Below are the code and all the weights of a small trained network. Each question names an input and a class and asks about switching units off, where a switched-off unit gives its printed mean instead of its output.

import numpy as np


def w(rows, s, z=0):
    codes = np.array(rows[::2]) - 128.0
    scale = np.full(codes.shape[1], s)
    scale[-1] = z or s
    return codes * scale


def norm(h):
    return h / np.sqrt((h * h).mean(-1, keepdims=True) + 1e-5)


def f(y):
    return y / 2 * (1 + np.tanh(0.7978845608 * (y + 0.044715 * y**3)))


def log_softmax(a):
    a = a - a.max(-1, keepdims=True)
    return a - np.log(np.exp(a).sum(-1, keepdims=True))


def net(x, mask):
    res = np.array(x, float).reshape(1, 7) / 4 @ E
    u = 0
    for l in range(3):
        y = f(norm(res) @ A[l][:, :-1].T + A[l][:, -1])
        res = res + np.where(mask[u : u + 6], y, B[l][:, -1]) @ B[l][:, :-1]
        u += 6
    return log_softmax(norm(res)[-1] @ U[:, :-1].T + U[:, -1])


A, B = {}, {}
E = w([
[71,164,128,53],'x0',
[161,254,148,77],'x1',
[37,236,194,74],'x2',
[48,97,55,124],'x3',
[160,85,228,65],'x4',
[82,187,111,98],'x5',
[94,144,194,176],'x6',
],0.0053)
A[0] = w([
[137,89,60,106,141],'L0N1',
[145,44,126,189,159],'L0N2',
[145,254,159,172,252],'L0N3',
[78,86,238,126,73],'L0N4',
[90,88,51,140,46],'L0N5',
[120,46,93,195,166],'L0N6',
],0.0085,0.0026)
B[0] = w([
[128,95,110,95,172],'L0N1',
[110,254,128,95,223],'L0N2',
[17,229,143,129,255],'L0N3',
[141,46,48,104,181],'L0N4',
[159,109,155,97,166],'L0N5',
[175,196,197,39,234],'L0N6',
],0.0052,0.0042)
A[1] = w([
[141,130,139,161,69],'L1N1',
[182,156,70,147,254],'L1N2',
[166,116,82,133,148],'L1N3',
[135,140,146,118,94],'L1N4',
[130,183,7,126,156],'L1N5',
[112,142,87,156,185],'L1N6',
],0.012,0.0045)
B[1] = w([
[200,101,169,150,109],'L1N1',
[113,64,242,124,239],'L1N2',
[84,79,170,72,161],'L1N3',
[151,17,107,65,128],'L1N4',
[97,64,232,81,253],'L1N5',
[147,157,254,19,175],'L1N6',
],0.0088,0.0049)
A[2] = w([
[209,169,181,140,160],'L2N1',
[183,67,149,187,226],'L2N2',
[165,147,188,100,133],'L2N3',
[84,151,119,85,145],'L2N4',
[140,155,90,201,151],'L2N5',
[50,110,194,2,253],'L2N6',
],0.011,0.0029)
B[2] = w([
[108,111,149,175,147],'L2N1',
[63,233,66,246,147],'L2N2',
[149,88,109,184,160],'L2N3',
[168,171,140,198,153],'L2N4',
[193,1,191,152,122],'L2N5',
[174,122,21,129,254],'L2N6',
],0.006,0.018)
U = w([
[85,26,198,60,141],'0',
[172,132,87,129,129],'1',
[141,129,209,246,170],'2',
[81,108,34,99,147],'3',
[183,165,150,118,2],'4',
[189,57,99,126,112],'5',
[15,244,195,80,137],'6',
],0.012,0.0079)

Each question gives the input, the list of numbers given to net, and the class t.
The units are the neurons (one row each of A and B). Each row of codes is followed by its name. A weight is (code - 128) times the scale printed after its matrix; where a second scale follows, it is the last column's (A, B and U).
mask holds one flag per neuron, layer by layer. A switched-off neuron (its flag False) gives its mean, the last column of its row in B, instead of its output. The means were averaged over made-up inputs and are rounded, as every weight is.
A unit's drop is (log p(t) with every unit on - log p(t) with that unit switched off) / (log p(t) with every unit on - log p(t) with every unit switched off).
The circuit of an input: a set's keep is (log p(t) with only the set's units on - log p(t) with every unit switched off) / (log p(t) with every unit on - log p(t) with every unit switched off). Starting from the 12 units with the biggest drops (on a tie, the unit counted first), units are removed one at a time, each time the one whose removal leaves the highest keep (on an exact tie, the one counted first), for as long as the keep stays at least 0.8.
circuit, biggest first: the units of the circuit, biggest drop first
most important unit: the unit with the biggest drop
top k neurons: the k neurons with the biggest drops, biggest first
top k neurons in layer l: the k neurons of layer l with the biggest drops, biggest first
input [5,6,-5,7,2,3,-1], class 0: top neuron => (L1N5)
input [4,-4,-6,-6,-4,-2,-6], class 0: top 3 neurons => (L1N2; L1N3; L0N2)
input [-3,3,-6,1,1,-5,-2], class 2: top 3 neurons in layer 2 => (L2N2; L2N6; L2N1)
input [-5,-4,-6,-7,3,4,-3], class 2: circuit, biggest first => (L2N2; L2N6)
input [-1,0,7,8,8,8,7], class 3: top 2 neurons => (L0N4; L2N6)
input [-1,-1,1,0,-6,-5,8], class 6: circuit, biggest first => (L0N3; L1N6)
input [-2,-6,-2,4,8,-3,-8], class 3: circuit, biggest first => (L1N5; L2N2)
input [-2,2,2,3,4,-4,-5], class 3: top 2 neurons => (L1N6; L0N6)
input [3,1,3,4,-4,-5,1], class 1: top 2 neurons in layer 0 => (L0N2; L0N4)
input [2,2,-8,-8,2,-3,3], class 2: circuit, biggest first => (L2N6; L2N2)
input [5,-8,-2,7,-8,2,-7], class 0: circuit, biggest first => (L1N5; L1N6)
input [-2,-4,1,-8,3,3,-3], class 2: top 3 neurons => (L2N6; L1N5; L1N6)
input [8,3,-4,2,-5,-7,-8], class 0: top 2 neurons => (L1N5; L1N2)
input [-3,1,-8,-5,0,-6,-2], class 2: most important unit => L2N2
input [-4,-3,8,7,1,8,1], class 3: top 3 neurons => (L2N6; L0N2; L1N2)
input [1,7,1,-5,-8,-4,-4], class 6: top 2 neurons in layer 0 => (L0N3; L0N4)
input [6,3,-2,0,7,-4,-2], class 1: top 2 neurons in layer 1 => (L1N5; L1N2)
input [-7,-8,-8,-4,-7,8,-1], class 0: top 2 neurons in layer 1 => (L1N3; L1N2)
input [5,0,0,-8,6,6,-7], class 5: top 2 neurons => (L2N2; L0N2)
input [3,1,-4,5,2,-5,8], class 1: most important unit => L0N6
input [6,6,6,4,4,-8,-6], class 1: top 2 neurons in layer 2 => (L2N6; L2N4)
